X =
[[2 5 1 3 5 5 4]
 [3 5 1 3 3 3 3]
 [4 1 6 4 5 6 6]
 [4 2 7 5 3 3 4]
 [5 3 6 4 5 7 6]
 [3 3 3 3 3 3 4]
 [3 1 6 4 4 5 5]
 [6 3 5 4 5 7 6]
 [4 1 6 4 4 6 6]
 [2 6 1 3 5 6 4]
 [6 4 5 4 6 8 6]
 [3 6 1 4 6 6 4]
 [2 1 6 4 4 5 4]
 [3 4 3 3 2 2 3]
 [2 4 2 3 3 3 4]]
Rows and columns are counted from 0.
row 0 col 0 => 2
row 2 col 2 => 6
row 8 col 2 => 6
row 1 col 5 => 3
row 0 col 4 => 5
row 2 col 3 => 4
row 4 col 2 => 6
row 12 col 1 => 1
row 14 col 3 => 3
row 11 col 6 => 4
row 14 col 2 => 2
row 13 col 3 => 3
row 9 col 4 => 5
row 10 col 6 => 6
row 14 col 1 => 4
row 9 col 5 => 6
row 0 col 3 => 3
row 11 col 0 => 3
row 11 col 2 => 1
row 14 col 0 => 2
row 0 col 1 => 5
row 13 col 5 => 2
row 4 col 4 => 5
row 13 col 2 => 3
row 5 col 0 => 3
row 5 col 3 => 3
row 2 col 5 => 6
row 7 col 0 => 6
row 6 col 0 => 3
row 10 col 0 => 6
row 4 col 5 => 7
row 7 col 2 => 5
row 14 col 5 => 3
row 3 col 3 => 5
row 2 col 0 => 4

M = [-9.3, 17.1, -17.1, 2.1, 17.9, 19.1, 2.3, 8.3]
M[0]	-9.3
M[3]	2.1
M[1]	17.1
M[2]	-17.1
M[-2]	2.3

a =
array([[32, 89, 30, 77, 65, 48, 65, 68, 39],
       [75, 18, 84, 32, 22, 29, 97, 56, 73]])
Indices start at 0.
row 0 col 0 -> 32
row 1 col 2 -> 84
row 0 col 8 -> 39
row 1 col 6 -> 97
row 0 col 5 -> 48
row 1 col 1 -> 18
row 1 col 7 -> 56
row 0 col 2 -> 30
row 0 col 3 -> 77
row 0 col 4 -> 65

grid = [ 72.0  28.0 -20.0  -4.5   4.6 -32.9  -1.4 -12.2  17.1   9.6   4.7   5.6]
grid[0] = 72.0
grid[8] = 17.1
grid[-9] = -4.5
grid[1] = 28.0
grid[5] = -32.9
grid[-1] = 5.6
grid[9] = 9.6

B =
[[5 3 5 2 4 5 7 6 4 6 4 4 5 4]
 [5 5 6 5 3 4 5 4 4 3 4 7 4 7]
 [3 5 6 5 5 4 5 5 5 7 5 6 5 5]
 [3 6 6 4 4 5 5 3 6 5 5 6 8 5]
 [7 5 3 4 5 6 5 3 4 2 4 5 5 4]]
B[0][0] => 5
B[-2][10] => 5
B[-5][-10] => 4
B[2][-3] => 6
B[:, -6] => [4, 4, 5, 6, 4]
B[:, -5] => [6, 3, 7, 5, 2]
B[3][-8] => 5
B[-3][-2] => 5
B[-4][3] => 5
B[:, 1] => [3, 5, 5, 6, 5]
B[0][-8] => 7
B[4][-14] => 7
B[2][5] => 4
B[:, 5] => [5, 4, 4, 5, 6]
B[-2][4] => 4
B[-3][-11] => 5
B[0][-9] => 5
B[-5][-4] => 4
B[0][9] => 6
B[1][5] => 4
B[3][-12] => 6
B[2] => [3, 5, 6, 5, 5, 4, 5, 5, 5, 7, 5, 6, 5, 5]
B[-2] => [3, 6, 6, 4, 4, 5, 5, 3, 6, 5, 5, 6, 8, 5]

arr =
array([[2, 3, 3, 7, 9],
       [1, 5, 3, 3, 4],
       [7, 3, 3, 2, 5],
       [5, 9, 8, 4, 5],
       [4, 9, 7, 2, 5],
       [7, 3, 4, 4, 7],
       [6, 4, 5, 5, 0],
       [7, 5, 7, 9, 5],
       [3, 8, 7, 2, 5],
       [6, 5, 7, 7, 1],
       [6, 5, 6, 6, 1],
       [8, 2, 2, 3, 4],
       [6, 5, 7, 6, 2]])
arr[0,0]: 2
arr[10,4]: 1
arr[3,0]: 5
arr[9,0]: 6
arr[0]: [2, 3, 3, 7, 9]
arr[12,0]: 6
arr[:, 3]: [7, 3, 2, 4, 2, 4, 5, 9, 2, 7, 6, 3, 6]
arr[5,0]: 7
arr[0,2]: 3
arr[2,3]: 2
arr[9,3]: 7
arr[4]: [4, 9, 7, 2, 5]
arr[3,3]: 4
arr[:, 4]: [9, 4, 5, 5, 5, 7, 0, 5, 5, 1, 1, 4, 2]
arr[2,2]: 3
arr[:, 2]: [3, 3, 3, 8, 7, 4, 5, 7, 7, 7, 6, 2, 7]
arr[6,1]: 4
arr[4,3]: 2
arr[1,4]: 4
arr[7]: [7, 5, 7, 9, 5]
arr[8,4]: 5
arr[:, 1]: [3, 5, 3, 9, 9, 3, 4, 5, 8, 5, 5, 2, 5]
arr[6,3]: 5
arr[12,4]: 2
arr[10,0]: 6
arr[3,1]: 9
arr[6,2]: 5
arr[0,3]: 7
arr[9,1]: 5
arr[2,0]: 7
arr[4,4]: 5
arr[10]: [6, 5, 6, 6, 1]
arr[:, 0]: [2, 1, 7, 5, 4, 7, 6, 7, 3, 6, 6, 8, 6]
arr[8,0]: 3

m =
[  4.4  22.2 -22.4  22.2  71.7  33.0  10.1 -37.3   9.5  66.7 -70.0 -56.9
  24.6]
m[0]: 4.4
m[8]: 9.5
m[-10]: 22.2
m[-4]: 66.7
m[-7]: 10.1
m[5]: 33.0

A =
[[ 40.9   2.0  10.9  16.2 -25.4]
 [ 23.7 -59.5  24.3  -6.8  40.9]
 [ 25.6 -57.5  25.2  -5.1  35.7]
 [-29.2  28.2   4.0  -8.4 -38.7]
 [ 27.6 -56.7  22.8  -4.4  38.8]
 [-25.0  28.3  -1.3 -10.2 -27.2]
 [ 47.3  -9.5   4.7   4.1 -12.5]
 [  9.9  43.5  28.6  49.2 -20.2]
 [ 13.7   9.0  24.1  25.6 -32.7]
 [-31.9  24.3   9.9 -10.3 -42.6]
 [ 17.2 -39.4  34.3   3.7  15.9]]
A[0,-5] -> 40.9
A[3] -> [-29.2, 28.2, 4.0, -8.4, -38.7]
A[-9] -> [25.6, -57.5, 25.2, -5.1, 35.7]
A[3,-3] -> 4.0
A[-8,0] -> -29.2
A[9,3] -> -10.3
A[5,3] -> -10.2
A[6,3] -> 4.1
A[0,-3] -> 10.9
A[1] -> [23.7, -59.5, 24.3, -6.8, 40.9]
A[:, 1] -> [2.0, -59.5, -57.5, 28.2, -56.7, 28.3, -9.5, 43.5, 9.0, 24.3, -39.4]
A[-9,-3] -> 25.2
A[-2,-1] -> -42.6
A[4,4] -> 38.8
A[-3] -> [13.7, 9.0, 24.1, 25.6, -32.7]
A[10,-2] -> 3.7
A[2,4] -> 35.7
A[-2,-4] -> 24.3
A[-5,0] -> 47.3
A[4,2] -> 22.8
A[-9,-2] -> -5.1
A[-11,4] -> -25.4
A[0] -> [40.9, 2.0, 10.9, 16.2, -25.4]
A[6,-3] -> 4.7
A[-3,-3] -> 24.1
A[-6] -> [-25.0, 28.3, -1.3, -10.2, -27.2]
A[:, 0] -> [40.9, 23.7, 25.6, -29.2, 27.6, -25.0, 47.3, 9.9, 13.7, -31.9, 17.2]
A[:, 4] -> [-25.4, 40.9, 35.7, -38.7, 38.8, -27.2, -12.5, -20.2, -32.7, -42.6, 15.9]
A[7,-5] -> 9.9
A[:, 2] -> [10.9, 24.3, 25.2, 4.0, 22.8, -1.3, 4.7, 28.6, 24.1, 9.9, 34.3]
